Below are the code and all the weights of a small trained network. Each question names an input and a class and asks about switching units off, where a switched-off unit gives its printed mean instead of its output.

import numpy as np


def w(rows, s, z=0):
    codes = np.array(rows[::2]) - 128.0
    scale = np.full(codes.shape[1], s)
    scale[-1] = z or s
    return codes * scale


def f(y):
    return np.maximum(y, 0)


def log_softmax(a):
    a = a - a.max(-1, keepdims=True)
    return a - np.log(np.exp(a).sum(-1, keepdims=True))


def net(x, mask):
    res = np.array(x, float).reshape(1, 6) / 4 @ E
    y = f(res @ A[0][:, :-1].T + A[0][:, -1])
    res = res + np.where(mask, y, B[0][:, -1]) @ B[0][:, :-1]
    return log_softmax(res[-1] @ U[:, :-1].T + U[:, -1])


A, B = {}, {}
E = w([
[70,178,178,112,248,105],'x0',
[176,92,133,174,182,235],'x1',
[134,199,196,193,82,127],'x2',
[43,34,115,185,76,96],'x3',
[78,126,121,133,85,151],'x4',
[161,146,116,137,170,111],'x5',
],0.011)
A[0] = w([
[120,101,135,137,155,61,90],'n0',
[164,33,101,150,139,128,159],'n1',
[219,109,114,161,197,157,119],'n2',
[201,147,106,87,110,166,141],'n3',
[4,115,133,149,129,129,252],'n4',
[86,92,18,63,100,67,182],'n5',
[111,166,93,182,47,179,208],'n6',
[159,182,123,174,160,71,175],'n7',
[170,109,96,171,32,115,189],'n8',
[165,164,154,65,203,117,212],'n9',
[198,180,99,67,170,172,180],'n10',
[132,24,64,106,152,123,196],'n11',
[119,118,119,55,140,207,131],'n12',
[85,186,127,30,98,66,174],'n13',
[104,176,152,120,160,42,177],'n14',
[146,180,157,111,152,83,119],'n15',
[136,194,159,154,127,133,135],'n16',
],0.012,0.0037)
B[0] = w([
[172,109,154,161,101,108,161],'n0',
[121,87,11,171,183,167,220],'n1',
[115,121,133,132,90,165,239],'n2',
[153,138,154,123,124,211,209],'n3',
[39,130,203,220,106,51,225],'n4',
[107,131,103,111,90,66,238],'n5',
[210,183,94,219,158,104,232],'n6',
[170,82,168,74,253,135,185],'n7',
[210,171,71,168,156,131,249],'n8',
[85,99,195,12,134,151,244],'n9',
[59,166,145,55,82,253,252],'n10',
[51,53,47,122,102,125,246],'n11',
[73,160,111,162,55,144,201],'n12',
[156,151,191,76,58,70,220],'n13',
[173,70,165,87,131,42,204],'n14',
[204,57,153,55,172,108,181],'n15',
[167,86,150,148,172,199,179],'n16',
],0.0079,0.012)
U = w([
[167,82,189,61,197,123,118],'0',
[251,176,138,195,125,192,123],'1',
[103,27,45,177,139,154,122],'2',
[94,159,156,90,95,214,254],'3',
[83,116,195,222,155,136,129],'4',
[111,133,158,112,60,54,66],'5',
],0.012,0.00083)

Each question gives the input, the list of numbers given to net, and the class t.
The units are the neurons (one row each of A and B). Each row of codes is followed by its name. A weight is (code - 128) times the scale printed after its matrix; where a second scale follows, it is the last column's (A, B and U).
mask holds one flag per neuron, in row order. A switched-off neuron (its flag False) gives its mean, the last column of its row in B, instead of its output. The means were averaged over made-up inputs and are rounded, as every weight is.
A unit's drop is (log p(t) with every unit on - log p(t) with that unit switched off) / (log p(t) with every unit on - log p(t) with every unit switched off).
The circuit of an input: a set's keep is (log p(t) with only the set's units on - log p(t) with every unit switched off) / (log p(t) with every unit on - log p(t) with every unit switched off). Starting from the 12 units with the biggest drops (on a tie, the unit counted first), units are removed one at a time, each time the one whose removal leaves the highest keep (on an exact tie, the one counted first), for as long as the keep stays at least 0.8.
circuit, biggest first: the units of the circuit, biggest drop first
unit that matters most: the unit with the biggest drop
top k neurons: the k neurons with the biggest drops, biggest first
drop of u: that unit's drop, to one decimal
input [-5,-2,8,-8,-5,3], class 0: unit that matters most	n7
input [7,-2,-4,8,-3,8], class 5: circuit, biggest first	n4; n14; n5
input [-7,-5,4,-3,-7,8], class 0: top 2 neurons	n7; n15
input [-6,-3,5,7,3,8], class 1: top 2 neurons	n8; n6
input [-6,8,4,7,6,-5], class 1: top 2 neurons	n6; n8
input [4,0,-7,1,4,-7], class 5: top 2 neurons	n4; n5
input [6,7,-8,0,-2,8], class 3: top 2 neurons	n10; n9
input [-7,-6,6,8,2,-3], class 1: top 2 neurons	n8; n6
input [4,-6,-8,-5,-3,-7], class 5: top 2 neurons	n13; n5
input [7,3,1,-1,6,0], class 0: top 2 neurons	n9; n6
input [8,-8,6,-4,3,-8], class 0: drop of n15	0.1
input [-7,-6,-7,-7,1,8], class 3: drop of n10	0.3
input [-7,-6,5,2,-6,-5], class 1: drop of n8	0.2
input [1,-3,5,6,2,-4], class 4: unit that matters most	n4
